(in the rows, 128 means zero)
Each row has a class, written as a number after it.
[107 154 173 111 190 102  76 149 139 100 124  81  85 152 199  69 138 121
 133 125 117 141 175 134 121 155 148 146 185 147 137 138 188  66 137 137
 113 141  80]
6
[128 115 111 122  96 140 123 117 200  71 105 129  94 153 124 141 116 108
 149 104  62 171 186 153 132 103  95 141 162 169 136 121 134 137 157  79
 130 160  65]
0
[131 120 119 145 145  89 106 159 138 136  94  79  91 140 167 151 141  95
 134 119 136 181 199  81 168 131 117 113  95 121 130 135 133 152 136 178
 154 150 133]
7
[ 95 137 173  84 172 131  72 152  98  98 117  97  97 159 186  97 130 123
 125 137 121 160 157 131 141 148 136 148 163 146 123 136 192  63 170 116
 125 149  75]
9
[141 109 124 124 105 136 108 118 203  82 113 132 105 169  97 100 106 104
 158 136  68 145 184 145 118 124 112 146 152 171 131 105 122 123 136  91
 152 157  61]
5
[ 95 153 176 116 191 115  76 193 126 111 123  86  97 149 184  83 143 121
 134 116 136 149 150 137 126 154 141 155 172 148 127 141 188  78 135 128
 115 132  82]
1
[102 152 184 134  95 102 125 144 166  74 135 142 169 113 116 128 187 147
 107 114  81  86 150 100 191 105 121 116 129 138 119 251 150 136 149 132
 108 104 123]
2
[106 153 175 130 196 107  73 179 121 111 113  87 106 160 177  70 151 126
 132 115 137 151 151 140 120 151 155 156 178 128 123 130 183  75 122 140
 128 128  88]
1
[144 115 123 120 109 133 113 114 212  77 104 136 128 156 126  82 108 116
 150 128  81 156 181 144 114  95 125 138 156 155 130  84 130 117 151  94
 153 128  70]
0
[129 111 123 133 103 103  84 158 124 139 107  71 106 135 185 129 135 110
 136 129 117 167 198  73 168 150 113 112  89 130 163 141 128 130 144 164
 159 142 139]
5
[116 121 125 144 105 143 127 103 212  75 122 151 103 150  90 112 106 114
 144 136  79 145 185 144 132 110 110 136 145 157 131 107 134 164 147  99
 131 147  66]
4
[ 97 138 173 162  66 114 146 119 141  82 132 153 169  89 129 109 170 155
 102 103  91  95 165  98 193  92 115 113 137 132 134 207 160 141 159 143
 114  84 134]
4
[124 111 121 120 107 147 103 118 201  77 113 133 106 155 116 129 108 103
 150 120  65 157 197 146 137 111  94 152 176 168 134 129 148 122 169  74
 146 166  71]
8
[112 125 106 126 113 104  96 149 129 131 108  67  79 130 180 181 141  95
 137 127 117 180 187  88 162 137 112 104  95 121 131 161 126 146 140 149
 140 175 127]
7
[112 111 132 122 108 112  86 149 134 121 108  85 101 133 208 152 135 111
 131 121 111 168 197  73 174 130 122 108  83 123 164 144 145 143 163 159
 135 139 138]
9
[133 132 126 157 101 112 115 144 160 131 102  70  83 147 179 153 142  99
 122 119 133 184 197  79 177 132 130 116  94 117 145 130 138 138 160 180
 145 148 153]
10
[138 118 120 123 133 107 107 119 204  89  96 128 118 155 105  80 122 113
 150 131  84 148 182 137 113 102 142 139 156 133 118 104 124 116 137 100
 163 139  77]
7
[100 135 179 128  80 108 109 140 152  67 126 149 170 118 139 123 177 153
 109 107  71  86 160  98 186  93 124 119 144 128 133 223 147 136 146 129
 115  90 117]
9
[111 152 182 148  68 105 129 140 161  71 131 140 169 114 121 111 178 153
 104 120  82  81 153 100 188  94 132 113 151 124 124 235 136 124 154 142
 111  88 133]
10
[122 151 181 142  91 107 142 132 154  90 124 146 161 101 114 114 188 143
 105  89  93 101 147  97 199 103 112 119 131 149 130 220 149 116 163 130
 118  94 142]
2
[130 114 123 129 113 122 106  95 193  80 114 136 117 155 133  94 107 112
 147 132  85 144 176 152 124 112 117 141 156 149 129  94 119 135 134 101
 140 135  68]
1
[116 132 128 131 114 114 110 146 136 124 108  77  75 133 173 168 152  96
 126 127 125 181 178  79 169 145 121 102  73 135 135 153 137 133 155 167
 126 168 134]
2
[114 149 163 105 206  96  78 176 106 124 105  82  98 159 156  69 142 119
 138 120 135 158 162 132 123 145 152 154 175 128 117 141 182  65 139 123
 141 133  85]
7
[ 99 143 178 153  54 120 134 129 150  84 135 147 159  95 107 119 177 157
 106 108  91  92 151  99 187 103 114 129 146 148 144 224 160 145 155 122
 118  90 124]
4
[132 126 121 146 121 119 109 159 151 120  98  78  76 142 160 159 138 107
 121 125 120 181 175  72 178 145 123 109  98 137 139 137 135 148 133 169
 148 153 132]
3
[ 93 136 176 135  85  93 111 165 145  77 128 143 182 112 120 107 173 150
 115 117  68  77 169 103 192 111 116 109 143 131 130 237 130 135 132 147
 126  92 112]
5
[104 145 175 142  69 107 132 136 162  77 130 142 169 119 128 120 167 158
 111 113  80  88 161 107 195  91 133 122 142 135 128 238 148 129 168 134
 116  90 127]
10
[111 141 170 139  93 110 131 137 161  68 118 147 191 117 136 115 182 164
  97 110  81 100 159 110 175  88 120 119 143 125 113 218 142 132 139 147
 129  85 114]
0
[105 148 168 100 206 117  76 155 141 104 117  89 101 165 182  62 130 124
 135 119 113 137 189 125 127 142 141 163 182 145 118 159 205  67 155 142
 111 129  73]
8
[136 125 115 158 118 106 105 141 140 122  94  79  75 141 161 149 145 114
 124 119 122 181 182  69 188 139 134 113  93 130 142 126 136 154 130 189
 158 148 134]
3
[102 146 177 134 168 119  93 166 103 110 120  92  95 151 146  80 140 128
 134 121 135 154 160 123 139 150 144 152 175 140 130 148 207  81 150 128
 115 134  88]
4
[109 151 167 103 183 120  86 144 145  98 119  84  93 156 189  68 138 120
 137 120 112 152 174 133 115 136 135 154 173 150 126 135 189  79 151 137
 110 126  73]
0
[130 108 127 128 100 116  91 151 117 131 107  64 100 133 187 137 120  96
 130 132 108 166 201  73 170 147 102 101  87 139 158 147 128 130 149 162
 145 146 126]
5
[116 118 111 130  82 124  95 144 124 118 112  69  74 138 175 166 136  97
 135 137 105 178 191  88 171 151 103 107  86 145 135 145 122 134 140 164
 144 182 108]
5
[147 119 123 127 116 149 112 109 205  70 120 139  86 157  98 115 110 121
 148 132  75 147 157 136 122 109 119 145 169 173 116 112 131 132 133  89
 150 141  73]
3
[118 125 123 139 109 128 125 122 212  72 123 140 100 142 107 127 112 100
 149 128  73 138 177 162 131 115 115 128 157 162 135 107 120 144 127  99
 135 159  65]
6
[144 119 130 141 104 110  98 149 128 120 106  89  88 132 180 143 149 105
 118 125 141 177 178  76 186 133 117 118  95 122 153 119 130 149 146 172
 144 141 138]
9
[143 116 127 131 113 147 117 123 203  72 109 135  97 148  97 101 110 120
 145 136  72 153 159 130 126 110 129 134 158 168 125 104 130 117 141  87
 159 139  75]
3
[116 124 131 147 123 124 122 118 211  73 122 137 107 147 106 115 122 106
 147 127  73 136 187 156 134 114 115 138 156 152 134 108 128 147 125 107
 144 149  68]
6
[110 131 112 135  80 132 109 144 148 120 113  73  62 137 177 187 136  98
 130 125 113 182 182  87 173 140 115 108  94 138 147 148 132 135 172 150
 123 182 136]
10
[106 145 170 104 178 124  72 155 105 115 117  91 114 161 157  81 130 116
 131 145 120 144 168 123 130 158 136 150 169 150 126 146 189  60 154 125
 130 146  73]
8
[108 142 172 133  80 108 125 140 143  65 123 145 180 119 140 114 182 158
 108 108  84  96 160 112 188  84 121 119 144 135 114 226 143 137 145 145
 116  82 106]
0
[105 145 178 149  85  98 124 155 147  73 128 139 167 109 138 130 182 149
 113  95  83  85 160 106 194 103 125 110 159 145 132 230 144 126 126 141
 118 101 119]
6
[131 136 123 152 101 124 116 137 147 130 110  76  82 139 176 152 134  97
 123 124 127 180 195  84 178 134 112 113  95 129 148 132 135 139 157 176
 145 150 145]
10
[128 122 128 128 112 125  94 138 133 136 103  80 111 135 187 145 138 102
 130 119 118 161 194  74 164 143 115 106  99 138 157 161 137 126 161 168
 136 143 145]
8
[101 142 160 135 104  82 127 133 124  96 116 142 171  90 146  93 176 149
 115  95  82  99 174 105 184  89 123 112 141 122 129 206 145 115 148 134
 138  84 130]
7
[114 153 166 120 184 123  85 175 110 107 115  87  77 145 156  74 150 134
 132 118 127 155 142 114 140 144 160 152 179 151 122 133 189  63 136 133
 141 126  91]
3
[122 124 118 128  85 141 126 112 194  82 122 129  78 150 120 148 100 108
 146 118  75 164 188 146 148  99  99 146 169 169 126 119 138 130 172  84
 139 153  77]
10
[102 122 109 131  98 118  92 162 142 115 107  72  78 129 191 177 139  96
 125 123 124 179 168  90 164 152 108 106  96 132 142 139 126 145 137 160
 119 182 121]
1
[108 138 162 139 105  90 143 137 132  95 114 139 172  89 139  96 173 141
 111  98  88 100 172 103 186  87 122 111 134 127 128 198 142 116 152 129
 136  87 129]
7
[101 146 173 110 186 111  72 173  97 118 119  81 100 159 169  70 136 120
 139 118 115 142 171 126 131 156 140 148 171 147 124 139 186  60 136 143
 132 135  80]
5
[136 128 131 166 118 104 115 146 138 123 107  74  82 134 190 151 153 100
 122 118 135 180 198  89 172 139 119 109  98 126 142 127 132 139 126 188
 145 148 136]
6
[106 152 172 103 189 111  78 158 136  97 124  83  87 152 192  61 127 114
 133 120 121 139 172 137 129 149 145 148 183 157 136 132 195  64 144 132
 112 139  71]
6
[132 113 112 132 114 133 115 135 200  70 108 147  94 142 116 125 103 126
 149 119  65 168 174 145 144 103 112 133 170 162 124 116 139 126 144  91
 162 148  82]
3
[136 117 120 134 104 139 121 115 188  72 121 136  75 134 108 138 103 115
 146 117  63 158 171 136 143 101  93 135 180 179 123 121 138 137 139  90
 149 141  74]
3
[124 135 131 128 103 130  97 140 149 119 116  63  67 133 163 177 161  91
 122 135 131 180 163  73 169 150 117 106  80 137 136 162 127 144 158 158
 128 179 138]
2
[136 106 137 124 111 134 113 112 210  69 106 141 114 155 121  92 112 113
 149 133  74 150 181 138 129  98 136 139 146 149 131  93 138 116 158  97
 146 137  71]
9
[125 113 113 117  97 145 116 127 193  71 118 144 103 150 119 137 105 111
 151 109  71 163 179 156 134  93  86 145 162 172 121 112 141 137 159  78
 135 151  62]
0
[144 107 134 123 121 139 109  93 194  71 113 142 108 160 123  98 111 113
 145 134  86 150 179 134 130  97 124 145 153 155 118  85 139 122 149 111
 151 138  68]
9
[ 89 141 168  83 162 138  71 142  96 104 121  85  95 163 166 104 126 109
 131 144 113 147 167 132 131 157 124 153 176 162 118 167 194  66 169 117
 116 157  62]
8
[ 86 144 166 105 206 107  77 151 142  98 113  81  92 163 198  68 131 125
 131 116 117 139 174 128 119 145 154 157 162 145 118 133 196  83 138 152
 103 130  62]
1
[101 149 178 142  90 109 141 134 144  88 131 145 163 100 119 116 190 146
 112  89  87  94 154 103 199  95 120 126 121 141 129 225 160 122 163 124
 116  93 136]
2
[134 119 126 112 105 152 113 115 229  77 118 133 112 154 116 112 110 104
 153 135  74 144 187 147 118 106 113 147 176 168 121 129 132 114 156  80
 142 148  67]
8
[129 112 133 123  97 120  80 129 143 120 106  80  97 134 204 142 134 105
 128 127 113 167 189  68 170 135 120 109  81 130 168 138 141 142 166 160
 137 143 140]
9
[129 135 131 142 129 104 114 128 138 132 112  78  76 138 177 151 153  99
 122 120 139 176 193  73 179 134 116 115  72 131 129 139 139 153 147 191
 132 141 139]
2
[109 145 159 146  91 121 137 125 121  80 126 148 145  93 128 126 175 157
 103  87  77  98 148  88 198  93 109 112 154 152 121 200 148 124 135 147
 133  86 131]
3
[ 78 139 170 101 192 119  74 160  97 103 118  86 103 155 182  91 134 123
 124 148 130 154 157 135 124 158 139 153 166 146 120 124 184  77 142 126
 131 147  62]
1
[105 121 117 140 103 118  95 140 141 119 104  73  82 133 197 169 145 107
 123 120 123 177 172  92 165 146 125 110  81 129 143 133 126 149 150 160
 125 172 123]
1
[147 114 128 134 106 128 110 117 202  74 114 122 105 152 123  95 116 109
 148 134  87 151 177 147 126 115 128 140 166 156 142  98 128 111 137  85
 151 152  73]
6
[115 115 115 131 121 124 103 133 202  80 108 138 106 152 135 130 107 111
 145 107  77 157 180 147 135 117 102 139 157 161 136 101 133 139 141  89
 136 159  71]
1
[ 93 138 170 151  94 113 136 127 133  86 126 142 169  98 149 121 180 153
 103  82  89  92 152 112 190  95 115 127 136 141 133 199 148 133 145 131
 118  89 123]
1
[122 123 127 163  98 119 117 129 155 129 109  81  78 144 167 171 133  98
 122 121 129 186 200  80 170 147 104 114  90 130 148 142 149 169 150 168
 124 159 137]
4
[131 120 119 126  90 148 120 124 202  71 118 137  89 159 118 128 104 113
 151 123  69 165 185 156 141 102 107 148 164 164 137 124 138 120 178  64
 141 160  80]
10
[137 114 115 125 126 113 118 103 200  88 115 128  99 148 110 106 111 107
 152 139  78 157 193 144 111  99 108 146 158 142 105 105 125 129 135  83
 157 143  68]
7
[ 99 150 167 143  70 119 147 130 141  80 126 150 156 106 145 114 177 153
 115  90  79  99 170 115 197  85 127 123 146 146 139 211 152 109 173 126
 121  90 136]
10
[103 162 170 107 174 127  90 143 162 102 127  78  73 156 174  77 134 122
 135 122 111 145 167 126 125 144 144 159 179 149 129 156 196  66 172 135
 104 140  92]
10
[105 148 173 132 202 102  81 186 109 113 111  86 110 150 174  72 145 131
 131 117 135 155 152 136 131 150 151 153 177 134 124 126 189  67 123 136
 132 131  79]
1
[125 134 137 133 139 108 111 142 160 130 105  86  91 147 172 152 148  96
 126 119 137 174 190  78 174 140 123 113  78 138 131 142 142 147 153 187
 137 147 142]
2
